Each row is followed by its class.
-233 11 89 -536 -12 55 55 -168 321 -356 -49 -1 -262 76 -9 -34 170 -305
 296 -1 -73 -50 -17 255 117 -288 187 360 -328 -191 -188 341 63 242 -78
 -98 66 -475 285 264 9 -58 -46
q224
114 -53 28 -326 -239 47 -78 46 583 -218 37 115 -467 497 229 249 125 -292
 222 -240 134 219 -270 427 -69 -231 -22 367 -211 17 19 144 16 -168 -289
 51 468 -112 79 170 63 -78 -128
q548
-65 -460 -493 659 -111 -189 -534 45 -108 557 166 -54 198 -18 580 213
 -441 69 -355 307 75 22 296 -76 -276 279 455 194 -189 -214 823 39 -333
 -192 -51 28 118 297 172 75 161 -40 -49
q984
68 3 -291 61 118 30 12 129 2 81 -25 104 410 -244 -191 -257 -81 -29 -21
 23 -351 -98 -284 -35 162 -186 434 -252 -442 -38 -39 70 158 -430 586
 -185 -20 76 20 334 65 -86 -332
q548
82 -2 125 79 -25 154 149 4 -28 -162 -282 -64 170 240 210 -125 -89 -87 69
 -69 -25 -91 -82 -121 -123 41 225 241 -286 -424 -269 -239 -145 153 -70
 -156 246 -167 145 165 -190 103 -360
q684
216 -61 -71 179 -60 -9 18 -86 -64 -156 -253 -288 114 93 390 32 -59 38
 -170 116 -253 -295 -129 -122 -149 260 342 249 -216 -559 -264 -163 -400
 383 109 -260 149 -315 348 -42 -77 323 -541
q548
29 -174 -515 83 66 -394 -35 43 558 -44 -148 310 -316 -77 -172 -419 -236
 -352 603 72 -288 100 -75 412 432 65 65 -516 -514 94 252 151 384 33 700
 27 125 -534 104 441 33 160 166
q684
-19 259 272 47 23 -255 349 42 -240 19 -36 -110 -159 -239 -81 -116 -20 63
 -150 36 -116 112 -80 -248 -15 11 -46 -269 -65 44 -51 213 82 233 59 94
 -132 -151 -100 -207 -133 -45 21
q224
-94 -68 279 -205 18 33 -252 4 -202 -324 -438 -377 -71 304 344 423 -194
 -201 -73 122 -79 17 -295 -116 -424 -175 387 471 -148 -362 -391 -70 -285
 412 -387 -116 99 -226 280 -154 -30 133 -664
q344
-93 -203 -382 -260 -50 -16 -235 -350 519 -272 -370 11 -331 283 167 -57
 -22 -431 282 -19 -196 153 -471 628 98 -80 167 440 -347 21 -314 33 -213
 -95 22 -205 227 -234 181 326 -91 -91 -286
q435
312 -465 -78 -54 -126 10 -58 152 369 217 -588 78 -65 236 158 201 18 -207
 -93 132 287 -118 -244 -87 366 -113 146 129 -400 -422 78 -91 140 39 -120
 -214 428 13 -68 212 23 157 -251
q808
-141 153 -98 -384 -11 -222 53 -62 171 -331 15 -61 -257 8 -268 -18 -140
 -255 142 -3 -252 147 -196 239 -5 -351 77 -114 -280 183 -235 301 227 -96
 -20 -42 64 -358 15 251 -128 -99 -68
q435
-76 29 178 110 3 -391 178 52 76 71 60 79 -399 -55 -100 -42 -250 -116 -48
 61 -172 391 -130 -80 -34 20 -36 -188 -273 302 357 141 -131 185 -109 117
 -20 -109 -117 140 -126 62 138
q48
41 -146 416 -140 -422 243 -153 91 27 -111 -9 392 39 242 215 19 176 -44
 147 -154 553 228 163 95 94 -432 -160 280 -87 -256 -91 -19 413 -198 -310
 133 11 91 -75 104 -35 -77 149
q224
-153 134 -12 -433 -18 -105 19 51 463 -166 208 -51 -395 67 -97 -94 -91 26
 148 -279 -42 214 59 397 -194 -35 -76 222 15 140 250 115 31 71 -320 48
 182 -141 186 243 -26 -224 197
q435
51 214 359 -111 -106 -132 502 149 -4 -36 72 -64 -408 -35 -26 119 44 23
 -323 -107 0 160 -122 -284 50 -31 -83 -184 -72 141 76 348 13 330 19 103
 79 -213 -111 -77 -187 -48 48
q48
-320 -15 -251 -195 -8 -114 -53 -66 169 -250 -170 -199 -123 -19 109 -37
 -135 -155 -19 -109 -255 160 -48 162 -233 -141 414 244 -340 -129 -231 82
 63 155 -64 -121 137 -351 250 242 -115 -19 -399
q344
280 76 -323 -148 131 344 70 156 477 193 -7 45 -42 82 61 -13 155 29 -171
 -66 107 -356 63 -250 421 -141 398 -47 -44 -236 223 -44 283 -22 169 -50
 182 94 288 243 -18 -147 -8
q344
-22 58 79 225 -107 -274 77 -69 -273 -42 -90 79 -117 -69 -43 -18 -326 -11
 -38 64 16 293 -172 -224 58 -147 -21 -256 -156 120 -9 161 250 49 -84 99
 -145 -38 -192 17 -187 -43 7
q344
-369 -281 -570 748 187 -62 -75 -533 -108 76 -488 -121 138 -231 126 -272
 -352 4 -193 343 -75 277 103 -155 -401 -29 255 144 -50 -171 -227 -384
 -414 -168 -350 -12 -133 565 -136 -136 -81 -243 -109
q808
84 -280 -613 184 135 -274 -204 -260 463 57 -314 158 -122 -185 -128 -499
 36 -176 256 23 -201 -32 -28 377 230 -47 -48 236 -329 -139 -29 121 258
 -336 -50 -130 24 98 204 415 36 -142 217
q548
29 21 32 81 -105 -233 390 98 228 -167 3 204 -468 -60 -208 44 -214 -229
 -143 -56 -114 426 -258 -48 11 -197 -207 -303 -281 307 -272 242 202 34
 -164 110 101 -87 -207 458 -111 -94 43
q808
434 -10 -331 -219 -68 158 -101 82 622 200 0 -9 -274 105 45 251 -102 -40
 -76 5 -21 -110 -19 149 255 2 288 -4 145 -136 529 -25 213 28 -144 39 166
 81 312 123 -71 17 65
q808
-126 -477 -242 -205 84 -484 -490 -137 345 -159 -392 3 -502 260 215 292
 -305 -584 421 241 -31 263 -466 368 212 -269 232 274 -690 24 153 286 253
 -54 -71 15 165 -442 188 355 25 67 -138
q224
-279 -109 -691 -5 106 377 38 -419 318 -299 -648 2 295 -193 -37 -372 -229
 -12 226 -103 -303 -41 -27 210 -43 -212 485 285 -196 -405 -395 -404 114
 75 -153 -144 92 125 291 90 -281 33 -524
q984
-118 -353 -328 111 315 -729 -213 29 167 42 -467 -298 -373 -189 -53 -9
 -673 -384 222 627 -463 -43 -362 -60 328 69 305 -348 -753 70 450 162 57
 393 198 82 56 -628 135 242 -49 386 -109
q808
110 203 348 7 82 -321 220 -98 -139 -119 -98 -329 -4 -5 -54 -132 117 66
 337 -158 -140 15 -10 -61 -330 -61 -62 23 -138 -253 -274 49 -56 299 34
 -80 323 -354 183 -374 -174 177 -117
q548
-56 -354 -575 -115 227 -431 -412 -293 266 -26 -606 -122 -96 -136 231
 -245 -146 -177 131 300 -214 -248 -66 322 76 176 216 279 -408 -389 4 -9
 79 244 -135 -239 143 -209 222 145 -55 -5 -99
q808
-135 -280 -46 -1 -97 107 -344 57 -95 -15 446 14 314 -15 176 48 375 0 209
 27 114 -201 18 193 227 -137 12 459 -132 -25 -128 422 233 -298 286 -54
 -197 -119 185 146 283 -8 35
q48
164 -210 -544 -111 -294 462 327 -332 668 47 -156 219 81 167 195 -185 40
 95 -389 -251 -109 0 326 278 60 116 314 220 -32 -400 430 -105 70 83 -10
 -237 344 347 115 -34 28 -36 -131
q808
-70 -163 -347 -305 132 204 8 210 261 46 -81 184 56 -187 -359 -163 89 11
 62 43 -139 -301 286 -189 363 -220 184 122 -190 -236 414 242 487 288
 -132 -51 69 66 -4 37 84 162 54
q344
-337 105 -562 35 127 -2 -191 -146 -24 79 17 -19 216 -281 -74 -213 -158
 70 -74 80 -285 -51 -122 8 -49 -236 460 29 -111 164 164 109 136 -270 138
 120 -266 313 43 122 -87 -218 -103
q224
-21 651 -215 -332 141 166 333 256 38 -251 324 207 113 -560 -648 -205 -79
 54 -40 -239 -297 -308 -202 80 -150 -243 -195 -484 200 425 -664 -126 -64
 -277 129 81 -124 -13 -269 485 -135 -149 -41
q684
-45 377 862 -357 -362 456 560 247 213 -440 -314 -25 -301 452 138 157 462
 -336 168 -456 178 252 -451 65 -79 -224 -84 303 -42 -28 -728 93 -76 112
 22 36 406 -263 -19 81 -97 -41 -443
q48
-72 32 119 -17 -40 -313 190 -88 53 -193 -128 101 -316 -183 -155 -95 -186
 29 72 -84 -119 260 -118 -108 -84 -104 -116 -73 -126 107 23 195 75 171
 -119 78 14 -66 -29 137 -146 -57 170
q48
49 47 247 91 -83 487 -366 157 -179 238 -415 -112 229 426 413 346 42 -243
 -415 165 261 -140 -541 -150 10 -220 496 427 12 -121 -270 -79 -285 -95
 -79 84 -119 390 8 136 2 -102 -602
q435
-140 -114 294 84 -226 168 -198 -156 -435 361 -283 -66 200 28 358 419 149
 120 -261 -60 227 7 -41 -269 -362 -67 -146 387 175 101 276 102 -104 219
 -630 455 180 539 -261 -719 -30 96 -140
q808
-21 -72 103 9 149 -171 -10 -41 172 -148 -266 -257 -71 136 99 -80 -204
 -134 188 -97 -427 47 -201 42 -320 168 162 185 -291 -40 -53 97 -156 349
 2 -152 218 -269 289 91 -29 164 -309
q684
87 25 39 -275 51 -421 23 -43 293 -216 -231 -79 -639 259 194 140 189 -382
 169 71 84 110 -238 221 70 -117 -22 159 -345 -215 -197 276 206 -113 -16
 -26 295 -390 237 103 -125 -124 1
q435
-67 -192 -583 -168 100 -7 -118 21 515 158 223 -57 -282 94 147 172 -112
 -311 -136 240 -130 -34 -129 299 -34 62 372 153 -359 15 423 93 -362 -3
 128 -69 230 -353 202 299 158 -109 -57
q808
88 -233 208 158 -134 -344 -212 231 -270 119 -125 -31 -29 160 115 343
 -299 -324 39 436 49 195 -423 -219 -90 -298 266 -317 -464 19 -192 38 -20
 -42 -104 235 155 -214 -208 196 -11 184 -225
q48
85 -199 366 -271 -406 228 191 117 339 -268 -460 168 -413 430 331 335 189
 -181 -214 -94 455 -49 -193 -169 459 -242 47 494 -163 -438 -359 -68 88
 196 -298 29 317 39 -92 271 -149 295 -325
q808
163 139 -236 -416 104 336 -129 -62 462 -315 68 -54 -95 150 -130 -31 72
 -215 421 -234 -278 -133 -267 303 111 -118 117 383 -83 -50 -281 23 19 0
 -75 -210 89 -321 434 353 -14 -104 -176
q224
-44 318 -40 -206 -9 -322 462 -96 309 99 -538 -3 -477 -86 54 -207 -342
 -140 -379 -222 -68 369 75 -35 63 -111 410 -233 -312 -225 339 25 406 321
 49 -47 340 -47 -8 -129 -406 -166 -171
q548
97 139 542 215 -210 27 470 -46 -324 -53 113 149 -80 -40 163 -134 140 265
 -118 -205 363 223 20 -286 164 -21 -314 -60 85 -33 -71 126 221 91 15 187
 -168 70 -120 -165 -180 -169 278
q808
34 -102 -163 -511 130 -7 -48 173 431 59 112 -51 -245 217 -107 -92 307
 -151 179 5 -61 -276 -170 200 281 -50 114 277 -288 -3 218 234 35 107 -7
 -73 75 -274 184 340 27 24 120
q435
0 46 -255 -25 269 -49 -199 -349 -50 -63 11 -96 160 98 -170 -259 77 -39
 329 11 -91 -18 -35 312 -49 -97 -76 20 -56 -17 -216 91 130 -3 -20 -201
 -138 -147 181 -87 -66 -51 7
q344
-57 41 78 -692 -8 324 222 39 459 -457 81 -136 -338 141 8 205 409 -303
 179 -127 -33 -139 -307 404 128 -214 -53 530 -101 -79 -532 263 -44 148
 18 -117 155 -563 330 176 60 -118 -188
q224
7 143 107 124 -153 384 192 38 212 -17 164 -208 -22 277 389 -25 224 166
 -167 -294 75 -101 333 -86 -231 291 142 453 238 -339 138 -63 -319 210 23
 43 253 54 360 -120 60 -31 -73
q48
20 162 395 -85 -136 -198 312 7 -367 -86 -223 -98 -217 -108 48 169 -100
 121 -336 -29 5 209 -226 -313 -144 -6 -167 -241 24 141 -119 138 73 312
 -251 184 71 51 -301 -268 -205 -91 -67
q435
-44 -165 107 -469 -30 42 -121 180 452 -129 465 0 -345 505 111 295 245
 -247 1 -111 194 211 221 463 -51 -230 140 515 -113 -112 190 332 169 -133
 -285 -124 175 -316 271 151 150 -38 30
q684
-37 -17 -109 -479 -103 333 52 -131 411 -252 121 201 -50 262 -20 -58 258
 -83 45 -254 84 66 -62 467 93 -249 27 408 73 -2 -192 75 126 -211 -83
 -118 82 5 90 79 55 -233 8
q48
-265 -422 -511 11 46 -483 -119 216 402 -157 -59 246 -567 -108 -222 129
 -221 -588 511 344 -280 162 -744 35 350 -408 43 -65 -842 452 -35 328 -1
 -266 428 226 155 -476 -154 586 11 173 -44
q344
-12 -215 -284 -188 156 -124 -573 -77 87 169 266 -129 90 61 91 20 71 -220
 372 238 -59 -298 -140 285 228 -217 254 297 -383 -9 341 518 163 28 344
 54 -76 -422 311 84 111 46 120
q808
131 -190 -68 7 -51 127 -346 -34 327 160 435 17 13 431 405 148 152 -41
 -19 -6 194 63 -1 625 -198 257 -57 320 100 102 304 4 -321 -281 24 -54
 169 46 166 123 147 -87 123
q48
53 -357 -637 279 33 206 -287 -309 39 117 -491 -103 305 -148 111 41 -111
 -33 -281 237 -167 -383 95 -431 322 -213 553 286 -307 -633 -18 -35 93
 157 122 -123 100 271 192 -86 173 349 -502
q48
92 450 540 -70 -218 -134 722 151 -24 -38 148 76 -345 -24 -68 -144 141 67
 -289 -295 56 184 -89 -206 149 -15 -187 -311 -16 186 -188 208 95 64 153
 50 63 -170 -198 18 -313 -52 91
q548
80 -43 13 -323 -247 388 67 162 647 -351 37 -25 -277 195 88 173 86 -147
 239 -204 -142 -1 -22 132 135 -29 248 334 -116 -194 63 -17 -101 120 -45
 -96 230 -296 379 425 -55 130 -207
q48
149 -275 -200 154 -206 368 -28 -237 324 273 -436 104 -49 280 478 -26 273
 -246 -294 -5 101 -154 51 229 411 202 63 406 -62 -177 307 78 154 -104
 -18 24 123 289 81 -187 134 145 -99
q984
-81 -349 -164 -200 -163 -84 -238 148 170 -87 -465 253 -160 -13 86 82
 -121 -180 -36 289 12 -49 -260 -74 336 -217 233 -79 -396 -72 222 118 302
 92 185 65 60 164 -151 452 -119 148 -51
q48
-236 -264 -385 53 144 -427 -316 -301 -12 94 -303 -19 -109 28 200 -109
 -254 -182 129 222 -4 174 -63 91 -63 -187 286 103 -459 -161 294 178 275
 84 -18 133 58 -144 204 -84 20 -117 36
q48
53 -14 -365 242 -166 103 25 -19 92 427 -267 160 175 -103 47 181 -52 122
 -365 -34 2 -107 160 -326 -179 4 126 -331 92 58 322 -269 -169 -201 -301
 172 425 591 -280 -217 6 26 -160
q548
42 -391 -366 474 11 -226 -355 -81 -96 -17 -188 -117 265 -57 -61 10 -578
 -39 180 453 -322 89 -346 -23 74 78 80 -423 -286 219 97 -114 -293 70 275
 -138 1 33 -257 153 21 131 -224
q48
348 234 407 -209 -109 -33 544 221 70 -62 60 41 -423 45 -201 99 102 66
 -307 -141 68 72 -141 -315 114 -13 -238 -151 119 39 -148 21 2 290 -280
 -20 80 -114 -174 64 -230 56 118
q684
-310 131 -127 140 111 -784 139 258 -421 -129 -306 -176 -317 -435 -315
 136 -385 -275 28 456 -404 55 -484 -468 -50 -225 -49 -525 -574 308 -222
 294 214 -8 -79 249 91 -314 -303 149 -349 251 -197
q48
-239 -86 -365 -229 254 -512 -127 -234 152 -372 -328 19 -150 -196 -268
 -299 -291 -182 499 59 -388 61 -151 202 -85 -194 53 -44 -544 -74 -286 47
 240 88 -201 -224 68 -376 239 387 -123 8 -97
q435
-212 -70 -328 139 44 -105 -49 120 185 20 221 140 -45 -9 -124 -282 -19 34
 100 121 -108 -4 234 22 144 73 153 -126 -38 50 248 45 -117 -23 436 -44
 -183 -82 14 222 -18 -1 216
q224
-8 99 -194 -312 131 105 64 119 456 -221 108 -98 -259 82 4 63 167 -82 90
 -263 -150 -52 -209 250 -305 31 -3 161 12 101 -290 70 -191 -94 88 -84
 285 -145 269 322 77 -280 -77
q548
-133 113 131 -199 -238 383 233 221 51 71 -62 58 143 -198 17 -86 63 -218
 -262 76 -56 -267 2 -233 492 -333 412 306 -292 -186 -33 192 364 120 58
 109 -95 -61 4 233 -79 127 -210
q808
139 -47 126 -47 -340 272 -125 -217 187 -269 -278 129 -10 301 -43 153
 -172 -183 19 -34 62 176 20 2 107 -394 189 196 31 -222 -262 -133 85 109
 -523 -95 -60 134 -41 156 43 137 -251
q808
-131 -20 -154 -431 35 -134 45 -41 152 -135 187 -61 -277 91 70 192 114
 -203 230 -32 106 65 91 387 52 -144 22 98 -196 -118 174 398 491 15 -79
 48 140 -462 189 -224 106 -57 10
q344
170 171 73 -479 -83 305 236 174 664 -63 359 54 -362 189 38 3 435 -263
 -131 -283 31 -7 -113 553 287 -141 71 473 20 7 -75 310 106 -118 331 47
 167 -399 357 228 154 -144 56
q984
-133 247 367 116 -23 -295 436 129 -211 -56 166 -75 -144 -143 -244 -127
 131 113 -131 -164 -55 267 6 -191 -88 -35 -251 -237 -19 233 -228 370 111
 -64 136 -12 -24 -147 -233 -133 -161 -73 66
q435
-182 -167 -202 648 238 -463 -474 -37 -338 290 -274 133 376 -74 -157 -383
 -24 -44 514 235 44 2 -164 -366 171 -347 267 -181 -523 -123 20 188 381
 -189 495 191 -316 74 44 211 -39 196 1
q48
-36 323 129 -19 159 -64 231 -47 5 -362 -344 -322 -51 -48 -63 -136 -122
 52 103 -176 -338 -10 -155 -286 -373 -38 73 -43 -163 -179 -498 -138 -143
 325 -285 -106 197 -121 237 124 -158 -54 -399
q224
287 124 -698 -72 102 100 4 -230 248 251 -506 -256 185 -172 -15 -180 -153
 88 -508 234 -392 -580 -126 -249 141 20 573 31 -124 -448 160 -144 -62
 530 -111 -102 190 141 173 -60 -42 70 -386
q435
-152 -176 -112 -501 12 5 -23 103 449 -162 -13 36 -308 236 -71 263 125
 -464 318 99 -62 -236 -342 131 257 -362 197 162 -492 118 -24 485 68 146
 144 -68 193 -488 165 476 47 104 -123
q684
202 39 -899 36 434 -570 -39 -45 251 -323 -124 192 -57 -569 -727 -394
 -590 -78 394 398 -679 -199 -182 16 72 -200 207 -788 -384 -3 -345 -258 7
 -38 112 -267 -24 -316 18 660 -199 19 51
q435
-153 173 631 -196 -167 89 532 151 -239 -179 110 93 -178 -58 -81 80 -46
 -71 -169 -142 129 461 2 -167 82 -284 -21 -173 -143 91 -88 261 338 214
 -82 118 -132 -208 -184 -138 -117 -95 -44
q48
